Here is a tiny trained network, its code and every weight. The questions are about switching its units off for an input and a class, where a switched-off unit gives its printed mean instead of its output.

import numpy as np


def w(rows, s, z=0):
    codes = np.array(rows[::2]) - 128.0
    scale = np.full(codes.shape[1], s)
    scale[-1] = z or s
    return codes * scale


def f(y):
    return np.maximum(y, 0)


def log_softmax(a):
    a = a - a.max(-1, keepdims=True)
    return a - np.log(np.exp(a).sum(-1, keepdims=True))


def net(x, mask):
    res = np.array(x, float).reshape(1, 4) / 4 @ E
    y = f(res @ A[0][:, :-1].T + A[0][:, -1])
    res = res + np.where(mask, y, B[0][:, -1]) @ B[0][:, :-1]
    return log_softmax(res[-1] @ U[:, :-1].T + U[:, -1])


A, B = {}, {}
E = w([
[185,211,175,131,229,147,223],'x0',
[183,55,170,148,150,245,73],'x1',
[132,124,156,142,107,120,132],'x2',
[65,147,208,4,157,145,51],'x3',
],0.013)
A[0] = w([
[44,123,168,63,99,71,99,158],'n1',
[198,168,137,152,134,166,181,102],'n2',
[89,113,104,130,76,38,87,187],'n3',
[134,158,184,111,203,181,157,98],'n4',
[188,183,100,195,156,136,196,101],'n5',
[108,180,162,82,116,110,166,102],'n6',
[145,69,108,129,153,183,115,131],'n7',
[156,156,38,246,90,118,166,254],'n8',
[186,78,86,204,128,178,170,181],'n9',
[55,149,111,115,71,56,140,176],'n10',
[106,132,84,131,73,117,130,131],'n11',
[117,121,105,167,64,134,141,139],'n12',
[142,156,142,134,99,123,201,151],'n13',
[128,94,71,171,78,102,164,213],'n14',
[133,41,126,137,100,218,78,133],'n15',
[103,76,89,177,128,105,129,153],'n16',
[132,186,174,61,118,156,128,105],'n17',
[110,225,140,112,162,61,205,138],'n18',
[195,147,185,151,187,231,147,51],'n19',
],0.012,0.008)
B[0] = w([
[136,141,97,106,195,226,65,222],'n1',
[191,109,137,187,165,128,105,181],'n2',
[107,77,50,88,141,172,131,206],'n3',
[133,115,201,176,175,156,196,193],'n4',
[184,128,97,188,199,56,92,201],'n5',
[124,163,139,167,175,150,140,176],'n6',
[147,119,164,154,80,126,117,183],'n7',
[115,123,87,86,125,49,146,251],'n8',
[208,38,52,138,45,52,83,225],'n9',
[143,116,68,138,212,214,141,209],'n10',
[116,102,107,73,123,151,162,166],'n11',
[115,106,100,76,108,101,146,170],'n12',
[152,151,117,130,165,105,137,170],'n13',
[98,145,41,97,108,84,198,205],'n14',
[65,104,203,109,33,98,51,227],'n15',
[115,137,109,87,53,111,168,175],'n16',
[101,160,185,141,162,194,151,184],'n17',
[87,254,150,177,156,72,101,224],'n18',
[176,37,150,135,158,164,185,202],'n19',
],0.0097,0.021)
U = w([
[90,106,56,88,122,122,211,184],'0',
[140,107,80,116,182,232,66,174],'1',
[153,182,118,173,165,45,128,125],'2',
[92,229,192,171,167,173,138,149],'3',
[129,78,116,120,23,93,85,186],'4',
[44,100,222,115,97,182,11,64],'5',
[251,53,117,172,142,136,128,87],'6',
[148,71,231,155,163,217,180,1],'7',
],0.011,0.0026)

Each question gives the input, the list of numbers given to net, and the class t.
The units are the neurons (one row each of A and B). Each row of codes is followed by its name. A weight is (code - 128) times the scale printed after its matrix; where a second scale follows, it is the last column's (A, B and U).
mask holds one flag per neuron, in row order. A switched-off neuron (its flag False) gives its mean, the last column of its row in B, instead of its output. The means were averaged over made-up inputs and are rounded, as every weight is.
A unit's drop is (log p(t) with every unit on - log p(t) with that unit switched off) / (log p(t) with every unit on - log p(t) with every unit switched off).
The circuit of an input: a set's keep is (log p(t) with only the set's units on - log p(t) with every unit switched off) / (log p(t) with every unit on - log p(t) with every unit switched off). Starting from the 12 units with the biggest drops (on a tie, the unit counted first), units are removed one at a time, each time the one whose removal leaves the highest keep (on an exact tie, the one counted first), for as long as the keep stays at least 0.8.
circuit, biggest first: the units of the circuit, biggest drop first
top k neurons: the k neurons with the biggest drops, biggest first
drop when u is switched off: that unit's drop, to one decimal
input [-7,2,2,5], class 5: circuit, biggest first => (n15)
input [-7,2,-1,2], class 5: circuit, biggest first => (n15 n9)
input [4,-2,1,1], class 3: top 2 neurons => (n9 n8)
input [1,-1,4,-1], class 2: top 2 neurons => (n3 n19)
input [7,0,4,-8], class 2: top 3 neurons => (n18 n8 n5)
input [-8,-2,2,0], class 0: top 2 neurons => (n14 n16)
input [-7,0,0,-2], class 0: top 2 neurons => (n14 n3)
input [1,-4,-8,6], class 3: drop when n18 is switched off => 0.2
input [-2,8,2,6], class 5: drop when n15 is switched off => 0.5
input [-2,0,7,3], class 1: drop when n1 is switched off => 0.3
input [8,2,-7,3], class 7: drop when n19 is switched off => 0.8
input [-7,6,4,1], class 5: top 2 neurons => (n15 n8)
